Below are the code and all the weights of a small trained network. Each question names an input and a target symbol and asks about switching units off, where a switched-off unit gives its printed mean instead of its output.

import numpy as np


def w(rows, s, z=0):
    codes = np.array(rows[::2]) - 128.0
    scale = np.full(codes.shape[1], s)
    scale[-1] = z or s
    return codes * scale


def norm(h):
    return h / np.sqrt((h * h).mean(-1, keepdims=True) + 1e-5)


def f(y):
    return y / 2 * (1 + np.tanh(0.7978845608 * (y + 0.044715 * y**3)))


def softmax(a):
    e = np.exp(a - a.max(-1, keepdims=True))
    return e / e.sum(-1, keepdims=True)


def log_softmax(a):
    a = a - a.max(-1, keepdims=True)
    return a - np.log(np.exp(a).sum(-1, keepdims=True))


def net(x, mask):
    ids = ['βγεζηθμξσ'.index(c) for c in x.split()]
    T = len(ids)
    res = E[ids] + P[:T]
    u = 0
    for l in range(2):
        r = norm(res)
        for j in range(3):
            rows = slice(3 * j, 3 * j + 3)
            q, k, v = (r @ M[l][rows].T for M in (Q, K, V))
            z = softmax(np.where(np.tri(T) > 0, q @ k.T / 3**0.5, -1e9)) @ v
            o = O[l][rows]
            res = res + np.where(mask[u + j], z, o[:, -1]) @ o[:, :-1]
        u += 3
        y = f(norm(res) @ A[l][:, :-1].T + A[l][:, -1])
        res = res + np.where(mask[u : u + 4], y, B[l][:, -1]) @ B[l][:, :-1]
        u += 4
    return log_softmax(norm(res)[-1] @ U[:, :-1].T + U[:, -1])


Q, K, V, O, A, B = {}, {}, {}, {}, {}, {}
E = w([
[165,83,136,140],'β',
[46,57,158,224],'γ',
[150,119,131,75],'ε',
[117,71,161,48],'ζ',
[166,116,94,138],'η',
[198,243,159,132],'θ',
[175,121,141,76],'μ',
[98,131,160,31],'ξ',
[255,94,166,131],'σ',
],0.0026)
P = w([
[91,135,100,82],'0',
[252,154,194,62],'1',
[226,124,184,84],'2',
[228,137,178,102],'3',
[208,146,190,105],'4',
[213,148,186,108],'5',
[213,157,189,110],'6',
[227,159,184,130],'7',
[213,174,183,122],'8',
[223,183,181,128],'9',
[235,202,187,125],'10',
],0.0025)
Q[0] = w([
[218,125,181,3],'L0H0',
[108,120,88,140],'L0H0',
[115,59,45,79],'L0H0',
[190,181,194,61],'L0H1',
[105,82,75,210],'L0H1',
[110,206,157,73],'L0H1',
[219,191,122,79],'L0H2',
[195,150,102,37],'L0H2',
[176,108,123,21],'L0H2',
],0.0065)
K[0] = w([
[234,201,67,25],'L0H0',
[133,115,174,136],'L0H0',
[239,146,213,159],'L0H0',
[110,142,30,50],'L0H1',
[176,92,248,161],'L0H1',
[37,109,67,122],'L0H1',
[70,176,1,92],'L0H2',
[21,173,16,158],'L0H2',
[16,82,39,181],'L0H2',
],0.0059)
V[0] = w([
[150,80,252,172],'L0H0',
[127,150,43,67],'L0H0',
[181,48,149,92],'L0H0',
[56,149,46,98],'L0H1',
[110,120,164,119],'L0H1',
[122,148,73,148],'L0H1',
[6,158,160,131],'L0H2',
[136,219,123,85],'L0H2',
[17,80,116,135],'L0H2',
],0.0037)
O[0] = w([
[93,248,128,116,209],'L0H0',
[164,64,106,155,123],'L0H0',
[162,178,70,128,250],'L0H0',
[155,75,107,204,45],'L0H1',
[149,177,133,133,142],'L0H1',
[147,47,136,113,69],'L0H1',
[153,138,150,254,75],'L0H2',
[51,119,213,148,151],'L0H2',
[145,137,88,240,70],'L0H2',
],0.0039,0.0023)
A[0] = w([
[168,62,111,102,144],'L0N0',
[46,56,168,4,70],'L0N1',
[101,200,72,214,49],'L0N2',
[11,70,165,28,4],'L0N3',
],0.0041,0.0023)
B[0] = w([
[95,218,127,157,144],'L0N0',
[244,148,109,216,254],'L0N1',
[247,48,115,187,49],'L0N2',
[253,72,99,247,133],'L0N3',
],0.0034,0.00087)
Q[1] = w([
[129,106,96,183],'L1H0',
[120,115,98,172],'L1H0',
[143,177,182,81],'L1H0',
[214,218,254,5],'L1H1',
[231,219,223,43],'L1H1',
[35,34,65,191],'L1H1',
[223,143,171,143],'L1H2',
[230,140,153,140],'L1H2',
[220,139,186,131],'L1H2',
],0.0088)
K[1] = w([
[155,163,180,107],'L1H0',
[151,148,175,137],'L1H0',
[131,87,61,176],'L1H0',
[172,25,29,179],'L1H1',
[129,15,22,187],'L1H1',
[152,255,204,61],'L1H1',
[101,60,112,157],'L1H2',
[99,67,111,162],'L1H2',
[111,67,109,163],'L1H2',
],0.0087)
V[1] = w([
[49,48,126,56],'L1H0',
[135,81,175,78],'L1H0',
[196,168,80,138],'L1H0',
[171,108,253,135],'L1H1',
[18,145,230,167],'L1H1',
[7,168,175,157],'L1H1',
[194,68,57,77],'L1H2',
[141,105,217,142],'L1H2',
[43,93,111,82],'L1H2',
],0.0051)
O[1] = w([
[239,232,72,111,48],'L1H0',
[251,94,105,91,137],'L1H0',
[44,87,92,240,214],'L1H0',
[217,42,249,115,92],'L1H1',
[202,202,232,246,4],'L1H1',
[173,239,183,241,2],'L1H1',
[166,82,3,67,192],'L1H2',
[181,91,240,46,144],'L1H2',
[219,157,105,170,57],'L1H2',
],0.0035,0.002)
A[1] = w([
[122,166,2,61,255],'L1N0',
[33,150,186,126,110],'L1N1',
[234,13,168,175,149],'L1N2',
[146,244,164,234,222],'L1N3',
],0.0049,0.0042)
B[1] = w([
[238,177,176,167,253],'L1N0',
[132,202,120,160,141],'L1N1',
[241,94,1,195,141],'L1N2',
[34,21,103,190,200],'L1N3',
],0.0046,0.0056)
U = w([
[66,184,2,88,71],'β',
[4,75,140,162,122],'γ',
[227,178,128,163,50],'ε',
[141,242,82,223,48],'ζ',
[191,60,50,193,255],'η',
[149,19,241,91,72],'θ',
[53,34,89,48,64],'μ',
[193,157,227,238,51],'ξ',
[74,217,208,61,214],'σ',
],0.0066,0.0081)

Each question gives the input, a string of symbols that net reads in full, and the target symbol t.
The units are the heads (3 rows each of Q, K, V and O) and the neurons (one row each of A and B). Each row of codes is followed by its name. A weight is (code - 128) times the scale printed after its matrix; where a second scale follows, it is the last column's (O, A, B and U).
mask holds one flag per unit, layer by layer, with each layer's heads first. A switched-off unit (its flag False) gives its mean, the last column of its rows in O or B, instead of its output. The means were averaged over made-up inputs and are rounded, as every weight is.
A unit's drop is (log p(t) with every unit on - log p(t) with that unit switched off) / (log p(t) with every unit on - log p(t) with every unit switched off).
The circuit of an input: a set's keep is (log p(t) with only the set's units on - log p(t) with every unit switched off) / (log p(t) with every unit on - log p(t) with every unit switched off). Starting from the 12 units with the biggest drops (on a tie, the unit counted first), units are removed one at a time, each time the one whose removal leaves the highest keep (on an exact tie, the one counted first), for as long as the keep stays at least 0.8.
units of the circuit, in order: the units of the circuit, biggest drop first
k most important neurons: the k neurons with the biggest drops, biggest first
top k neurons in layer l: the k neurons of layer l with the biggest drops, biggest first
heads that matter: for each layer, one digit per head in row order, 1 if its drop is at least 0.15 and else 0, layers parted by /
drop when u is switched off: that unit's drop, to one decimal
input η θ γ ξ θ β γ γ ζ, target η: units of the circuit, in order	[L0H1]
input θ β ξ ε ξ θ, target θ: units of the circuit, in order	[L1H1 L0H0]
input γ γ μ μ ξ ζ, target γ: units of the circuit, in order	[L0H2 L1H0]
input γ σ ε θ σ, target γ: units of the circuit, in order	[L0H2 L1H0 L1N0]
input γ γ β ξ ξ θ, target γ: units of the circuit, in order	[L0H2 L1H0]
input η θ η ζ θ, target η: heads that matter	110 / 001
input θ β γ η γ θ ζ σ, target θ: 3 most important neurons	[L0N1 L0N3 L1N0]
input ξ β η η β γ, target ξ: heads that matter	111 / 110
input γ σ γ μ γ σ ζ σ σ γ ξ, target γ: heads that matter	001 / 000
input β ε θ β, target β: heads that matter	000 / 010
input ξ ξ μ ξ γ ζ η ξ β β, target ξ: units of the circuit, in order	[L0H2 L1H1 L0H0]
input γ θ σ β σ γ ξ σ, target γ: units of the circuit, in order	[L0H2 L1N0 L1H0]
input β ξ γ θ ξ, target β: heads that matter	101 / 010
input γ ξ μ β η, target γ: units of the circuit, in order	[L1H0 L0H2]
input ξ θ ξ ζ β ζ ζ, target ξ: units of the circuit, in order	[L0H2 L1H1]
input ε ξ ζ η η ξ η, target σ: units of the circuit, in order	[L1N2]
input β ξ μ β γ β ζ γ β γ γ, target σ: heads that matter	000 / 000
input ξ θ ε η θ, target ξ: 2 most important neurons	[L1N3 L0N1]
input θ σ γ γ σ θ ζ η ε, target θ: units of the circuit, in order	[L1H1 L0H2]
input θ θ μ γ ε ξ, target θ: heads that matter	001 / 011
input θ ξ β σ ε β σ ξ γ γ β, target θ: units of the circuit, in order	[L1H1]
input γ ζ ε ζ ξ ε ξ ξ β θ, target γ: top 2 neurons in layer 1	[L1N3 L1N0]
input θ μ β γ η η, target θ: 3 most important neurons	[L0N1 L0N3 L1N0]
input ζ σ ζ η μ σ β ζ η ε β, target σ: 2 most important neurons	[L1N2 L0N2]
input γ θ β γ, target σ: drop when L0N1 is switched off	-0.2
input ξ θ γ γ μ μ ε ξ γ γ ε, target ξ: drop when L0H2 is switched off	2.0
input η ε ξ, target η: drop when L0H1 is switched off	0.1
input η γ ε β γ ζ, target η: drop when L0H0 is switched off	0.3
input ξ ζ γ, target ξ: most important neuron	[L1N3]
